Below are the code and all the weights of a small trained network. Each question names an input and a target symbol and asks about switching units off, where a switched-off unit gives its printed mean instead of its output.

import numpy as np


def w(rows, s, z=0):
    codes = np.array(rows[::2]) - 128.0
    scale = np.full(codes.shape[1], s)
    scale[-1] = z or s
    return codes * scale


def norm(h):
    return h / np.sqrt((h * h).mean(-1, keepdims=True) + 1e-5)


def f(y):
    return np.maximum(y, 0)


def softmax(a):
    e = np.exp(a - a.max(-1, keepdims=True))
    return e / e.sum(-1, keepdims=True)


def log_softmax(a):
    a = a - a.max(-1, keepdims=True)
    return a - np.log(np.exp(a).sum(-1, keepdims=True))


def net(x, mask):
    ids = ['ΔΘΠΦΨβηξ'.index(c) for c in x.split()]
    T = len(ids)
    res = E[ids] + P[:T]
    u = 0
    for l in range(2):
        q, k, v = (norm(res) @ M[l].T for M in (Q, K, V))
        z = softmax(np.where(np.tri(T) > 0, q @ k.T / 2**0.5, -1e9)) @ v
        res = res + np.where(mask[u], z, O[l][:, -1]) @ O[l][:, :-1]
        u += 1
        y = f(norm(res) @ A[l][:, :-1].T + A[l][:, -1])
        res = res + np.where(mask[u : u + 8], y, B[l][:, -1]) @ B[l][:, :-1]
        u += 8
    return log_softmax(norm(res)[-1] @ U[:, :-1].T + U[:, -1])


Q, K, V, O, A, B = {}, {}, {}, {}, {}, {}
E = w([
[198,84,159,131],'Δ',
[123,144,71,193],'Θ',
[67,49,184,51],'Π',
[185,77,159,126],'Φ',
[24,32,218,255],'Ψ',
[49,99,186,78],'β',
[183,80,149,127],'η',
[225,14,164,109],'ξ',
],0.011)
P = w([
[221,228,99,136],'0',
[158,104,45,153],'1',
[117,111,39,120],'2',
[101,101,69,104],'3',
[111,80,104,86],'4',
[158,104,254,52],'5',
[84,98,140,127],'6',
],0.0069)
Q[0] = w([
[219,84,34,144],'0.h0',
[141,254,43,46],'0.h0',
],0.0055)
K[0] = w([
[127,61,197,197],'0.h0',
[180,1,77,121],'0.h0',
],0.0077)
V[0] = w([
[215,241,174,3],'0.h0',
[153,51,129,150],'0.h0',
],0.0076)
O[0] = w([
[188,139,54,18,38],'0.h0',
[254,144,111,174,253],'0.h0',
],0.0062,0.003)
A[0] = w([
[45,104,114,58,7],'0.n0',
[213,139,32,254,254],'0.n1',
[161,97,67,121,122],'0.n2',
[176,160,160,206,104],'0.n3',
[219,35,149,164,88],'0.n4',
[227,123,215,32,196],'0.n5',
[191,214,160,55,98],'0.n6',
[187,48,182,72,207],'0.n7',
],0.0064,0.0015)
B[0] = w([
[169,111,146,54,162],'0.n0',
[162,147,228,61,233],'0.n1',
[155,181,121,3,165],'0.n2',
[115,112,135,123,173],'0.n3',
[98,181,93,216,250],'0.n4',
[89,123,78,140,232],'0.n5',
[101,158,86,157,154],'0.n6',
[81,168,73,136,254],'0.n7',
],0.0066,0.0059)
Q[1] = w([
[255,139,71,249],'1.h0',
[77,49,106,16],'1.h0',
],0.0059)
K[1] = w([
[190,155,88,55],'1.h0',
[49,1,107,159],'1.h0',
],0.0094)
V[1] = w([
[161,146,153,194],'1.h0',
[56,105,255,176],'1.h0',
],0.0093)
O[1] = w([
[140,2,135,36,120],'1.h0',
[211,138,23,41,1],'1.h0',
],0.0063,0.0054)
A[1] = w([
[108,96,150,158,172],'1.n0',
[1,71,105,106,160],'1.n1',
[153,100,114,178,164],'1.n2',
[52,115,222,85,180],'1.n3',
[104,106,163,57,110],'1.n4',
[182,162,153,182,148],'1.n5',
[144,65,85,89,255],'1.n6',
[131,196,96,175,135],'1.n7',
],0.0095,0.0033)
B[1] = w([
[101,119,64,46,217],'1.n0',
[175,179,111,161,231],'1.n1',
[176,187,99,109,189],'1.n2',
[177,135,2,146,253],'1.n3',
[133,49,77,139,162],'1.n4',
[72,130,123,83,210],'1.n5',
[152,168,212,80,203],'1.n6',
[204,160,63,31,185],'1.n7',
],0.0075,0.0059)
U = w([
[120,145,164,134,44],'Δ',
[73,127,114,105,3],'Θ',
[82,92,154,131,184],'Π',
[79,119,145,113,56],'Φ',
[145,90,25,145,221],'Ψ',
[214,77,159,102,112],'β',
[74,114,133,112,28],'η',
[163,246,83,94,207],'ξ',
],0.011,0.0027)

Each question gives the input, a string of symbols that net reads in full, and the target symbol t.
The units are the heads (2 rows each of Q, K, V and O) and the neurons (one row each of A and B). Each row of codes is followed by its name. A weight is (code - 128) times the scale printed after its matrix; where a second scale follows, it is the last column's (O, A, B and U).
mask holds one flag per unit, layer by layer, with each layer's heads first. A switched-off unit (its flag False) gives its mean, the last column of its rows in O or B, instead of its output. The means were averaged over made-up inputs and are rounded, as every weight is.
A unit's drop is (log p(t) with every unit on - log p(t) with that unit switched off) / (log p(t) with every unit on - log p(t) with every unit switched off).
The circuit of an input: a set's keep is (log p(t) with only the set's units on - log p(t) with every unit switched off) / (log p(t) with every unit on - log p(t) with every unit switched off). Starting from the 12 units with the biggest drops (on a tie, the unit counted first), units are removed one at a time, each time the one whose removal leaves the highest keep (on an exact tie, the one counted first), for as long as the keep stays at least 0.8.
circuit, biggest first: the units of the circuit, biggest drop first
top k neurons: the k neurons with the biggest drops, biggest first
top k neurons in layer l: the k neurons of layer l with the biggest drops, biggest first
drop when u is switched off: that unit's drop, to one decimal
input ξ β η ξ Θ Θ, target Ψ: circuit, biggest first -> 1.n3; 1.h0
input ξ ξ ξ β β Π, target ξ: circuit, biggest first -> 1.h0
input Ψ Δ η β Π η Ψ, target Ψ: circuit, biggest first -> 1.h0; 0.h0
input β Θ ξ Φ β ξ Ψ, target ξ: circuit, biggest first -> 0.h0; 1.h0; 1.n1
input Δ β ξ β Π, target ξ: top 4 neurons -> 1.n1; 0.n1; 0.n2; 0.n7
input Φ Φ Δ ξ Φ Π β, target ξ: top 3 neurons -> 0.n1; 0.n2; 1.n1
input Δ Π Φ β Θ ξ Π, target Ψ: top 2 neurons in layer 1 -> 1.n4; 1.n3
input ξ β Θ Δ Φ Δ, target Ψ: top 2 neurons in layer 0 -> 0.n1; 0.n5
input Ψ Θ Θ β, target β: top 2 neurons -> 1.n6; 0.n7
input Θ Δ ξ Φ Π ξ, target Ψ: top 2 neurons in layer 0 -> 0.n2; 0.n4
input Θ ξ ξ Δ η Δ, target Ψ: top 2 neurons -> 1.n6; 0.n2
input β ξ Φ β, target Ψ: top 3 neurons in layer 1 -> 1.n3; 1.n4; 1.n6
input Δ Π Π Θ ξ, target ξ: top 3 neurons -> 0.n7; 0.n2; 1.n2
input Φ Π ξ η Φ Π, target Ψ: circuit, biggest first -> 1.n3
input Ψ Θ η ξ Π Π Δ, target β: top 2 neurons -> 0.n1; 1.n3
input Ψ Π ξ, target β: drop when 1.n0 is switched off -> 0.1
input Ψ Δ η Δ, target β: drop when 1.n5 is switched off -> 0.0
input Φ ξ Θ Δ β ξ, target Ψ: drop when 0.n4 is switched off -> -0.1
